Below are the code and all the weights of a small trained network. Each question names an input and a class and asks about switching units off, where a switched-off unit gives its printed mean instead of its output.

import numpy as np


def w(rows, s, z=0):
    codes = np.array(rows[::2]) - 128.0
    scale = np.full(codes.shape[1], s)
    scale[-1] = z or s
    return codes * scale


def f(y):
    return y / 2 * (1 + np.tanh(0.7978845608 * (y + 0.044715 * y**3)))


def log_softmax(a):
    a = a - a.max(-1, keepdims=True)
    return a - np.log(np.exp(a).sum(-1, keepdims=True))


def net(x, mask):
    res = np.array(x, float).reshape(1, 3) / 4 @ E
    y = f(res @ A[0][:, :-1].T + A[0][:, -1])
    res = res + np.where(mask, y, B[0][:, -1]) @ B[0][:, :-1]
    return log_softmax(res[-1] @ U[:, :-1].T + U[:, -1])


A, B = {}, {}
E = w([
[151,195,70,97,100,160,124,73],'x0',
[199,148,160,81,185,199,68,190],'x1',
[101,175,177,4,138,55,158,94],'x2',
],0.013)
A[0] = w([
[201,145,131,69,251,203,86,192,93],'neuron 1',
[114,171,221,71,124,158,154,107,52],'neuron 2',
[168,219,91,108,87,171,103,100,18],'neuron 3',
[95,95,185,146,192,66,120,199,41],'neuron 4',
[83,79,150,133,143,88,35,180,34],'neuron 5',
[179,140,90,193,145,194,153,159,2],'neuron 6',
[135,163,196,39,171,87,181,98,35],'neuron 7',
],0.011,0.0058)
B[0] = w([
[79,117,73,120,158,113,224,97,251],'neuron 1',
[142,116,214,165,136,123,84,116,179],'neuron 2',
[108,212,111,85,76,156,46,69,179],'neuron 3',
[124,163,94,6,65,175,93,58,182],'neuron 4',
[139,200,158,61,40,189,109,101,156],'neuron 5',
[134,73,210,109,115,244,132,149,181],'neuron 6',
[181,77,171,184,155,224,163,104,219],'neuron 7',
],0.012,0.016)
U = w([
[146,194,113,44,41,162,34,102,98],'0',
[160,72,191,203,140,223,97,168,64],'1',
[50,109,82,149,118,103,233,92,158],'2',
[128,103,84,149,166,123,164,132,183],'3',
[205,233,195,95,183,3,10,213,2],'4',
],0.012,0.0086)

Each question gives the input, the list of numbers given to net, and the class t.
The units are the neurons (one row each of A and B). Each row of codes is followed by its name. A weight is (code - 128) times the scale printed after its matrix; where a second scale follows, it is the last column's (A, B and U).
mask holds one flag per neuron, in row order. A switched-off neuron (its flag False) gives its mean, the last column of its row in B, instead of its output. The means were averaged over made-up inputs and are rounded, as every weight is.
A unit's drop is (log p(t) with every unit on - log p(t) with that unit switched off) / (log p(t) with every unit on - log p(t) with every unit switched off).
The circuit of an input: a set's keep is (log p(t) with only the set's units on - log p(t) with every unit switched off) / (log p(t) with every unit on - log p(t) with every unit switched off). Starting from all 7 units, units are removed one at a time, each time the one whose removal leaves the highest keep (on an exact tie, the one counted first), for as long as the keep stays at least 0.8.
units of the circuit, in order: the units of the circuit, biggest drop first
most important unit: the unit with the biggest drop
top k neurons: the k neurons with the biggest drops, biggest first
drop of u: that unit's drop, to one decimal
input [0,0,2], class 3: most important unit : neuron 6
input [-4,-4,-2], class 0: top 3 neurons : [neuron 1; neuron 7; neuron 4]
input [8,-1,-8], class 0: top 3 neurons : [neuron 3; neuron 7; neuron 2]
input [-1,-7,8], class 1: units of the circuit, in order : [neuron 7; neuron 1]
input [-7,-1,8], class 1: top 3 neurons : [neuron 7; neuron 3; neuron 2]
input [-2,1,2], class 3: top 3 neurons : [neuron 3; neuron 6; neuron 1]
input [7,-6,1], class 0: top 2 neurons : [neuron 1; neuron 3]
input [-5,7,6], class 2: top 3 neurons : [neuron 1; neuron 6; neuron 4]
input [2,-6,-8], class 1: top 2 neurons : [neuron 1; neuron 6]
input [-1,6,6], class 1: top 2 neurons : [neuron 7; neuron 2]
input [5,-7,-7], class 1: top 3 neurons : [neuron 1; neuron 6; neuron 4]
input [-6,-8,-8], class 1: top 3 neurons : [neuron 1; neuron 6; neuron 3]
input [0,-2,0], class 3: top 2 neurons : [neuron 1; neuron 4]
input [6,-5,-4], class 0: most important unit : neuron 1
input [3,5,5], class 1: top 3 neurons : [neuron 7; neuron 2; neuron 4]
input [4,0,6], class 1: drop of neuron 7 : 0.6
input [7,-6,-6], class 0: drop of neuron 7 : 0.7
input [-1,0,0], class 3: drop of neuron 5 : 0.3
